Below are the code and all the weights of a small trained network. Each question names an input and a target symbol and asks about switching units off, where a switched-off unit gives its printed mean instead of its output.

import numpy as np


def w(rows, s, z=0):
    codes = np.array(rows[::2]) - 128.0
    scale = np.full(codes.shape[1], s)
    scale[-1] = z or s
    return codes * scale


def f(y):
    return y / 2 * (1 + np.tanh(0.7978845608 * (y + 0.044715 * y**3)))


def softmax(a):
    e = np.exp(a - a.max(-1, keepdims=True))
    return e / e.sum(-1, keepdims=True)


def log_softmax(a):
    a = a - a.max(-1, keepdims=True)
    return a - np.log(np.exp(a).sum(-1, keepdims=True))


def net(x, mask):
    ids = ['βελμπστφψ'.index(c) for c in x.split()]
    T = len(ids)
    res = E[ids] + P[:T]
    u = 0
    for l in range(3):
        r = res
        for j in range(2):
            rows = slice(4 * j, 4 * j + 4)
            q, k, v = (r @ M[l][rows].T for M in (Q, K, V))
            z = softmax(np.where(np.tri(T) > 0, q @ k.T / 4**0.5, -1e9)) @ v
            o = O[l][rows]
            res = res + np.where(mask[u + j], z, o[:, -1]) @ o[:, :-1]
        u += 2
        y = f(res @ A[l][:, :-1].T + A[l][:, -1])
        res = res + np.where(mask[u : u + 8], y, B[l][:, -1]) @ B[l][:, :-1]
        u += 8
    return log_softmax(res[-1] @ U[:, :-1].T + U[:, -1])


Q, K, V, O, A, B = {}, {}, {}, {}, {}, {}
E = w([
[64,157,121,210,157],'β',
[117,184,172,86,62],'ε',
[169,115,216,192,230],'λ',
[126,113,89,79,156],'μ',
[85,113,190,2,248],'π',
[148,13,148,155,118],'σ',
[192,19,144,112,76],'τ',
[170,186,68,199,43],'φ',
[239,225,86,84,121],'ψ',
],0.016)
P = w([
[6,73,2,66,140],'0',
[30,82,65,89,166],'1',
[56,89,94,108,161],'2',
[80,101,114,116,155],'3',
[95,109,131,128,140],'4',
[112,117,146,132,133],'5',
[131,127,155,132,124],'6',
[147,138,163,137,119],'7',
[165,148,168,134,112],'8',
[182,157,170,132,105],'9',
[203,166,172,129,98],'10',
[214,172,172,127,91],'11',
[229,176,163,136,100],'12',
],0.007)
Q[0] = w([
[129,221,56,131,180],'L0H1',
[163,111,19,188,3],'L0H1',
[160,43,138,93,99],'L0H1',
[144,55,116,209,138],'L0H1',
[141,70,89,151,90],'L0H2',
[143,45,234,199,61],'L0H2',
[134,76,103,26,24],'L0H2',
[186,1,135,34,95],'L0H2',
],0.0072)
K[0] = w([
[32,73,123,144,116],'L0H1',
[165,161,115,223,39],'L0H1',
[234,54,117,125,173],'L0H1',
[137,138,166,237,137],'L0H1',
[164,78,192,217,27],'L0H2',
[53,168,255,90,64],'L0H2',
[117,149,116,69,33],'L0H2',
[154,90,217,56,157],'L0H2',
],0.0085)
V[0] = w([
[116,93,128,193,177],'L0H1',
[175,56,84,79,181],'L0H1',
[56,131,115,169,115],'L0H1',
[167,189,178,127,200],'L0H1',
[212,116,113,125,125],'L0H2',
[244,141,110,184,209],'L0H2',
[125,2,77,174,111],'L0H2',
[13,177,81,140,124],'L0H2',
],0.0066)
O[0] = w([
[162,66,124,125,56,189],'L0H1',
[42,137,238,113,107,249],'L0H1',
[179,105,89,147,52,156],'L0H1',
[139,186,68,123,125,91],'L0H1',
[132,70,136,100,160,44],'L0H2',
[3,196,235,106,8,36],'L0H2',
[58,211,99,99,184,209],'L0H2',
[95,164,154,140,102,212],'L0H2',
],0.0057,0.0015)
A[0] = w([
[242,185,159,133,160,75],'L0N1',
[188,139,141,255,32,113],'L0N2',
[143,228,130,42,151,169],'L0N3',
[174,138,196,96,154,80],'L0N4',
[128,165,92,163,80,75],'L0N5',
[73,138,221,38,89,1],'L0N6',
[66,145,117,107,75,185],'L0N7',
[236,158,162,49,92,95],'L0N8',
],0.0086,0.0023)
B[0] = w([
[42,192,190,85,48,193],'L0N1',
[208,126,150,153,60,253],'L0N2',
[106,117,110,44,68,211],'L0N3',
[255,110,190,187,122,176],'L0N4',
[218,176,42,66,140,162],'L0N5',
[215,138,60,47,72,173],'L0N6',
[96,128,46,27,214,147],'L0N7',
[64,67,149,141,138,221],'L0N8',
],0.0076,0.005)
Q[1] = w([
[115,230,226,109,194],'L1H1',
[71,255,94,115,115],'L1H1',
[44,224,33,126,116],'L1H1',
[128,79,79,194,54],'L1H1',
[210,27,29,155,118],'L1H2',
[97,19,154,60,113],'L1H2',
[104,182,129,225,164],'L1H2',
[203,92,180,208,164],'L1H2',
],0.0059)
K[1] = w([
[38,122,99,99,66],'L1H1',
[54,90,99,112,47],'L1H1',
[61,152,66,171,185],'L1H1',
[130,141,192,118,2],'L1H1',
[143,150,119,57,209],'L1H2',
[158,122,142,102,131],'L1H2',
[87,149,100,197,115],'L1H2',
[203,169,210,194,110],'L1H2',
],0.0077)
V[1] = w([
[140,104,49,217,136],'L1H1',
[130,239,110,154,193],'L1H1',
[122,97,88,53,107],'L1H1',
[112,139,119,189,118],'L1H1',
[134,194,138,84,20],'L1H2',
[255,36,169,36,228],'L1H2',
[61,171,182,147,114],'L1H2',
[224,80,146,134,51],'L1H2',
],0.0052)
O[1] = w([
[122,65,55,34,92,91],'L1H1',
[114,181,181,107,140,55],'L1H1',
[23,87,107,89,62,197],'L1H1',
[102,90,111,2,215,87],'L1H1',
[118,114,117,229,149,156],'L1H2',
[66,125,44,200,72,254],'L1H2',
[86,86,70,87,125,91],'L1H2',
[60,117,63,171,107,154],'L1H2',
],0.0065,0.0043)
A[1] = w([
[120,179,78,63,92,77],'L1N1',
[138,54,124,127,137,75],'L1N2',
[122,201,134,78,119,101],'L1N3',
[176,120,89,146,167,180],'L1N4',
[150,135,78,124,106,83],'L1N5',
[169,72,121,110,133,255],'L1N6',
[65,159,76,166,193,152],'L1N7',
[9,46,140,135,115,90],'L1N8',
],0.013,0.0042)
B[1] = w([
[87,92,1,132,154,254],'L1N1',
[162,35,68,101,137,184],'L1N2',
[126,93,59,236,118,189],'L1N3',
[186,43,196,154,99,167],'L1N4',
[133,184,110,107,183,176],'L1N5',
[51,109,81,160,194,223],'L1N6',
[16,93,91,129,190,158],'L1N7',
[229,116,143,118,163,242],'L1N8',
],0.0074,0.0066)
Q[2] = w([
[182,117,122,108,111],'L2H1',
[254,7,226,111,88],'L2H1',
[177,84,85,162,57],'L2H1',
[141,157,192,118,153],'L2H1',
[45,229,158,110,109],'L2H2',
[128,179,118,58,145],'L2H2',
[138,104,43,132,141],'L2H2',
[141,129,62,224,187],'L2H2',
],0.0092)
K[2] = w([
[128,206,176,135,160],'L2H1',
[255,241,173,170,149],'L2H1',
[107,148,145,147,60],'L2H1',
[132,109,173,88,161],'L2H1',
[63,144,150,212,199],'L2H2',
[142,82,110,92,192],'L2H2',
[92,140,93,46,72],'L2H2',
[97,219,204,129,69],'L2H2',
],0.0087)
V[2] = w([
[105,106,112,129,177],'L2H1',
[114,117,101,89,148],'L2H1',
[141,147,178,115,149],'L2H1',
[76,83,92,112,151],'L2H1',
[205,76,176,93,10],'L2H2',
[143,55,146,136,207],'L2H2',
[181,180,166,2,140],'L2H2',
[57,110,172,135,67],'L2H2',
],0.0091)
O[2] = w([
[104,101,91,78,43,162],'L2H1',
[129,158,121,84,51,165],'L2H1',
[89,129,152,220,193,38],'L2H1',
[92,108,161,87,70,209],'L2H1',
[117,129,141,91,115,72],'L2H2',
[168,107,254,244,140,103],'L2H2',
[144,72,91,121,160,11],'L2H2',
[79,65,115,74,76,112],'L2H2',
],0.0081,0.011)
A[2] = w([
[123,138,79,139,91,113],'L2N1',
[144,124,93,93,96,123],'L2N2',
[103,136,213,117,85,248],'L2N3',
[125,117,147,71,153,143],'L2N4',
[86,129,114,63,166,239],'L2N5',
[40,116,248,141,104,51],'L2N6',
[173,122,145,94,197,133],'L2N7',
[115,169,91,74,144,2],'L2N8',
],0.012,0.0055)
B[2] = w([
[135,99,142,97,169,239],'L2N1',
[115,133,143,123,154,255],'L2N2',
[146,125,205,92,148,195],'L2N3',
[118,127,82,114,151,135],'L2N4',
[112,187,122,183,73,188],'L2N5',
[133,112,7,153,163,172],'L2N6',
[150,182,109,125,204,141],'L2N7',
[154,93,161,199,177,180],'L2N8',
],0.013,0.015)
U = w([
[2,147,66,124,124,196],'β',
[71,161,193,62,165,228],'ε',
[159,156,197,152,84,194],'λ',
[161,202,129,183,84,151],'μ',
[92,116,172,93,185,30],'π',
[153,182,83,69,167,56],'σ',
[151,125,104,195,45,71],'τ',
[85,82,109,122,137,2],'φ',
[42,143,165,150,210,162],'ψ',
],0.01,0.0062)

Each question gives the input, a string of symbols that net reads in full, and the target symbol t.
The units are the heads (4 rows each of Q, K, V and O) and the neurons (one row each of A and B). Each row of codes is followed by its name. A weight is (code - 128) times the scale printed after its matrix; where a second scale follows, it is the last column's (O, A, B and U).
mask holds one flag per unit, layer by layer, with each layer's heads first. A switched-off unit (its flag False) gives its mean, the last column of its rows in O or B, instead of its output. The means were averaged over made-up inputs and are rounded, as every weight is.
A unit's drop is (log p(t) with every unit on - log p(t) with that unit switched off) / (log p(t) with every unit on - log p(t) with every unit switched off).
The circuit of an input: a set's keep is (log p(t) with only the set's units on - log p(t) with every unit switched off) / (log p(t) with every unit on - log p(t) with every unit switched off). Starting from the 12 units with the biggest drops (on a tie, the unit counted first), units are removed one at a time, each time the one whose removal leaves the highest keep (on an exact tie, the one counted first), for as long as the keep stays at least 0.8.
units of the circuit, in order: the units of the circuit, biggest drop first
most important unit: the unit with the biggest drop
k most important neurons: the k neurons with the biggest drops, biggest first
k most important neurons of layer l: the k neurons of layer l with the biggest drops, biggest first
heads that matter: for each layer, one digit per head in row order, 1 if its drop is at least 0.15 and else 0, layers parted by /
input β σ τ μ ψ σ, target β: units of the circuit, in order : L0N1; L2H2; L1N6; L2N5
input β ε ε φ ψ ε, target λ: heads that matter : 01 / 01 / 01
input μ σ β λ β μ ψ, target β: 3 most important neurons : L1N1; L1N3; L0N3
input β β β σ β π ψ φ μ β λ, target ψ: 2 most important neurons : L0N4; L2N6
input τ μ β φ μ, target ε: most important neuron : L1N7
input ε π φ φ β μ φ ψ, target β: units of the circuit, in order : L1N1; L0N1
input λ μ τ, target ψ: 2 most important neurons : L1N1; L1N6
input ψ σ π ψ φ τ ε ψ π μ, target β: units of the circuit, in order : L2H2; L0N1; L2N5
input β λ β ψ τ σ μ, target β: heads that matter : 11 / 00 / 00
input ε σ ε β β β σ μ τ, target φ: heads that matter : 00 / 10 / 00
input λ σ τ μ β τ σ β φ β π τ β, target μ: heads that matter : 10 / 01 / 10
input λ ε σ β μ β β φ β π π β σ, target τ: units of the circuit, in order : L0N4; L1H2; L1H1; L0H2
input β σ π ε σ μ β ψ μ, target ε: 4 most important neurons : L1N3; L1N1; L0N5; L2N6
input φ τ ψ β β σ, target β: heads that matter : 01 / 00 / 01
input ψ σ τ ε φ ε ε ψ, target ε: heads that matter : 00 / 00 / 00
input β φ φ φ β φ λ σ, target ψ: units of the circuit, in order : L2H1; L1N1; L0N4
input τ ε τ τ β ψ π ε ε λ π ε, target μ: most important unit : L0N8
input π φ μ β β τ ε π σ ε τ λ π, target λ: 2 most important neurons : L0N6; L0N4
input φ τ ψ μ π β ψ τ τ ψ, target λ: 2 most important neurons : L0N8; L1N6
input τ ε ε μ τ λ μ β ε β ε, target μ: units of the circuit, in order : L2N6; L2H2; L1N6; L1N2
input β ε τ ε σ ε, target λ: 4 most important neurons of layer 1 : L1N6; L1N7; L1N2; L1N3
input ε β σ, target φ: heads that matter : 11 / 10 / 10
input β φ τ ε μ β λ ψ β, target λ: 2 most important neurons of layer 0 : L0N2; L0N4
input τ σ ε τ μ σ ψ σ ψ λ σ, target ψ: units of the circuit, in order : L2H1; L1N1; L0N3
input ε ε τ π β σ φ σ π ε β π π, target μ: most important unit : L2N6
input β π τ μ ε λ ε β τ φ σ ψ φ, target σ: heads that matter : 00 / 00 / 01
input β ψ φ β σ β ψ τ φ φ σ, target σ: 2 most important neurons : L0N2; L2N7
input β τ π σ, target τ: units of the circuit, in order : L2N1; L2N2; L0N6; L2H2
input β β σ, target π: most important neuron of layer 1 : L1N8
